Below are the code and all the weights of a small trained network. Each question names an input and a target symbol and asks about switching units off, where a switched-off unit gives its printed mean instead of its output.

import numpy as np


def w(rows, s, z=0):
    codes = np.array(rows[::2]) - 128.0
    scale = np.full(codes.shape[1], s)
    scale[-1] = z or s
    return codes * scale


def f(y):
    return np.maximum(y, 0)


def softmax(a):
    e = np.exp(a - a.max(-1, keepdims=True))
    return e / e.sum(-1, keepdims=True)


def log_softmax(a):
    a = a - a.max(-1, keepdims=True)
    return a - np.log(np.exp(a).sum(-1, keepdims=True))


def net(x, mask):
    ids = ['βδζηλξτ'.index(c) for c in x.split()]
    T = len(ids)
    res = E[ids] + P[:T]
    u = 0
    for l in range(2):
        r = res
        for j in range(3):
            rows = slice(3 * j, 3 * j + 3)
            q, k, v = (r @ M[l][rows].T for M in (Q, K, V))
            z = softmax(np.where(np.tri(T) > 0, q @ k.T / 3**0.5, -1e9)) @ v
            o = O[l][rows]
            res = res + np.where(mask[u + j], z, o[:, -1]) @ o[:, :-1]
        u += 3
        y = f(res @ A[l][:, :-1].T + A[l][:, -1])
        res = res + np.where(mask[u : u + 4], y, B[l][:, -1]) @ B[l][:, :-1]
        u += 4
    return log_softmax(res[-1] @ U[:, :-1].T + U[:, -1])


Q, K, V, O, A, B = {}, {}, {}, {}, {}, {}
E = w([
[56,91,101,119,41],'β',
[74,181,5,226,157],'δ',
[245,110,141,250,123],'ζ',
[69,211,67,152,39],'η',
[202,41,216,187,139],'λ',
[105,149,250,166,153],'ξ',
[246,250,143,194,152],'τ',
],0.016)
P = w([
[101,106,116,140,160],'0',
[106,110,140,146,137],'1',
[110,114,152,148,122],'2',
[106,115,168,167,104],'3',
[103,120,177,172,89],'4',
[101,122,183,183,72],'5',
[98,132,190,183,56],'6',
[93,132,195,186,40],'7',
[90,143,200,192,24],'8',
[79,145,204,193,14],'9',
[74,147,214,200,5],'10',
],0.011)
Q[0] = w([
[91,95,105,160,104],'L0H0',
[130,130,132,170,129],'L0H0',
[107,117,108,125,163],'L0H0',
[128,151,183,139,125],'L0H1',
[164,122,140,98,128],'L0H1',
[74,176,111,121,71],'L0H1',
[138,151,153,121,155],'L0H2',
[84,143,69,87,120],'L0H2',
[151,116,80,7,178],'L0H2',
],0.02)
K[0] = w([
[133,166,162,215,119],'L0H0',
[122,117,166,134,99],'L0H0',
[174,174,114,115,171],'L0H0',
[120,188,195,127,133],'L0H1',
[135,110,129,132,191],'L0H1',
[82,139,144,110,46],'L0H1',
[90,127,81,91,148],'L0H2',
[162,137,175,154,212],'L0H2',
[95,107,74,151,249],'L0H2',
],0.016)
V[0] = w([
[127,164,62,132,208],'L0H0',
[95,61,116,135,226],'L0H0',
[91,122,215,187,190],'L0H0',
[176,76,108,76,157],'L0H1',
[108,161,150,158,222],'L0H1',
[110,145,94,253,202],'L0H1',
[146,254,135,238,134],'L0H2',
[99,91,74,119,91],'L0H2',
[79,185,79,61,162],'L0H2',
],0.0071)
O[0] = w([
[84,165,101,99,116,45],'L0H0',
[117,160,138,87,176,80],'L0H0',
[122,151,146,52,81,216],'L0H0',
[161,122,154,97,216,1],'L0H1',
[93,127,176,55,99,94],'L0H1',
[112,135,130,1,79,177],'L0H1',
[184,139,201,67,146,225],'L0H2',
[148,108,130,203,159,152],'L0H2',
[104,132,151,149,170,29],'L0H2',
],0.0086,0.0067)
A[0] = w([
[200,254,85,163,165,62],'L0N0',
[191,95,43,208,91,2],'L0N1',
[143,207,107,129,146,221],'L0N2',
[123,42,134,84,103,86],'L0N3',
],0.0089,0.00082)
B[0] = w([
[162,97,139,173,51,184],'L0N0',
[108,116,117,2,52,254],'L0N1',
[176,97,150,114,75,161],'L0N2',
[175,82,23,170,77,172],'L0N3',
],0.0064,0.0095)
Q[1] = w([
[67,111,75,122,129],'L1H0',
[184,144,198,70,59],'L1H0',
[126,108,139,146,80],'L1H0',
[112,63,204,92,95],'L1H1',
[118,69,130,196,53],'L1H1',
[75,115,99,56,62],'L1H1',
[100,93,165,98,134],'L1H2',
[158,161,131,136,247],'L1H2',
[83,84,71,130,162],'L1H2',
],0.013)
K[1] = w([
[127,178,30,116,144],'L1H0',
[163,125,180,157,38],'L1H0',
[145,131,123,184,68],'L1H0',
[136,187,170,156,129],'L1H1',
[114,97,186,169,21],'L1H1',
[136,113,190,146,108],'L1H1',
[92,167,102,146,124],'L1H2',
[141,160,109,54,254],'L1H2',
[109,53,81,89,183],'L1H2',
],0.012)
V[1] = w([
[75,13,248,108,83],'L1H0',
[63,79,121,118,43],'L1H0',
[134,48,120,128,142],'L1H0',
[83,4,130,153,80],'L1H1',
[79,84,226,119,161],'L1H1',
[22,202,200,135,103],'L1H1',
[119,159,178,24,125],'L1H2',
[103,244,166,198,98],'L1H2',
[254,128,88,105,154],'L1H2',
],0.0072)
O[1] = w([
[123,114,121,48,254,217],'L1H0',
[130,147,60,124,200,252],'L1H0',
[120,178,121,63,151,102],'L1H0',
[127,118,107,82,194,201],'L1H1',
[170,248,124,181,152,112],'L1H1',
[184,161,125,248,144,171],'L1H1',
[108,194,126,75,125,130],'L1H2',
[64,114,159,174,139,185],'L1H2',
[124,110,183,83,38,96],'L1H2',
],0.0079,0.012)
A[1] = w([
[20,93,31,173,149,24],'L1N0',
[239,34,247,107,204,8],'L1N1',
[19,70,201,243,204,87],'L1N2',
[215,132,1,209,127,254],'L1N3',
],0.0063,0.0038)
B[1] = w([
[42,177,172,191,204,203],'L1N0',
[32,254,52,185,72,182],'L1N1',
[221,122,86,93,52,172],'L1N2',
[188,143,172,120,181,255],'L1N3',
],0.0081,0.011)
U = w([
[183,110,98,83,98,85],'β',
[89,197,52,112,70,48],'δ',
[161,88,110,161,113,244],'ζ',
[141,124,155,144,43,142],'η',
[186,201,170,121,115,74],'λ',
[43,206,136,207,67,73],'ξ',
[88,125,254,112,166,101],'τ',
],0.0088,0.011)

Each question gives the input, a string of symbols that net reads in full, and the target symbol t.
The units are the heads (3 rows each of Q, K, V and O) and the neurons (one row each of A and B). Each row of codes is followed by its name. A weight is (code - 128) times the scale printed after its matrix; where a second scale follows, it is the last column's (O, A, B and U).
mask holds one flag per unit, layer by layer, with each layer's heads first. A switched-off unit (its flag False) gives its mean, the last column of its rows in O or B, instead of its output. The means were averaged over made-up inputs and are rounded, as every weight is.
A unit's drop is (log p(t) with every unit on - log p(t) with that unit switched off) / (log p(t) with every unit on - log p(t) with every unit switched off).
The circuit of an input: a set's keep is (log p(t) with only the set's units on - log p(t) with every unit switched off) / (log p(t) with every unit on - log p(t) with every unit switched off). Starting from the 12 units with the biggest drops (on a tie, the unit counted first), units are removed one at a time, each time the one whose removal leaves the highest keep (on an exact tie, the one counted first), for as long as the keep stays at least 0.8.
circuit, biggest first: the units of the circuit, biggest drop first
unit that matters most: the unit with the biggest drop
k most important neurons: the k neurons with the biggest drops, biggest first
top k neurons in layer l: the k neurons of layer l with the biggest drops, biggest first
which heads matter: for each layer, one digit per head in row order, 1 if its drop is at least 0.15 and else 0, layers parted by /
input τ η η β β β, target τ: unit that matters most -> L1N0
input β δ β, target ξ: circuit, biggest first -> [L1N0; L0H2]
input β ζ ξ β η τ, target ξ: 3 most important neurons -> [L1N1; L0N1; L1N3]
input δ η β β β λ δ ξ ξ, target ζ: 2 most important neurons -> [L1N2; L0N1]
input δ ζ δ, target β: circuit, biggest first -> [L0H2; L1H2; L1H1]
input ξ η ξ ζ ξ, target ξ: circuit, biggest first -> [L1N1; L0H2]
input ζ τ δ δ ξ λ, target λ: circuit, biggest first -> [L0H1; L1H1]
input ζ δ β τ β, target η: which heads matter -> 001 / 111
input β ξ λ, target λ: circuit, biggest first -> [L1H1; L0H1]
input β δ ζ ξ, target λ: 2 most important neurons -> [L1N2; L0N1]
input β δ ξ τ ξ ξ, target η: top 2 neurons in layer 1 -> [L1N2; L1N0]
input τ η ζ ζ ξ η, target λ: which heads matter -> 011 / 010
input ξ δ τ ζ ζ, target η: which heads matter -> 000 / 011
input β δ β β τ λ, target η: circuit, biggest first -> [L0N0; L1H2; L1H0]
input ξ δ η λ δ δ τ δ ξ, target ξ: circuit, biggest first -> [L0H2; L1N3; L1N1]
input ξ ζ λ δ, target δ: circuit, biggest first -> [L0H1; L0H2]
input ζ β λ β δ λ β ζ β δ, target ζ: 2 most important neurons -> [L1N1; L0N0]
input β β τ δ ζ β δ τ ζ β δ, target ζ: circuit, biggest first -> [L0H1; L1H2; L1N3]
input ζ ξ ξ β ζ β β δ ξ β δ, target λ: which heads matter -> 100 / 010
input η β η β τ τ ζ λ τ τ, target η: 3 most important neurons -> [L0N0; L0N2; L1N0]
input β δ ξ η β δ β ζ τ ζ, target η: unit that matters most -> L0N0
input ξ λ λ β λ ξ, target λ: unit that matters most -> L1H1
input ζ τ δ β β ξ ξ ζ, target λ: circuit, biggest first -> [L1H1; L0H1]
input τ η β δ β, target ξ: 3 most important neurons -> [L1N0; L0N0; L0N2]
input ζ β δ τ δ β ξ τ δ η β, target ζ: circuit, biggest first -> [L0H1; L1N1; L1H2]
input ξ β ζ β τ β λ τ β ξ τ, target ζ: circuit, biggest first -> [L0H2; L0H0]
input β δ η ζ τ δ β ξ ξ, target ζ: which heads matter -> 011 / 001
input ξ δ η ζ λ, target ξ: which heads matter -> 001 / 000
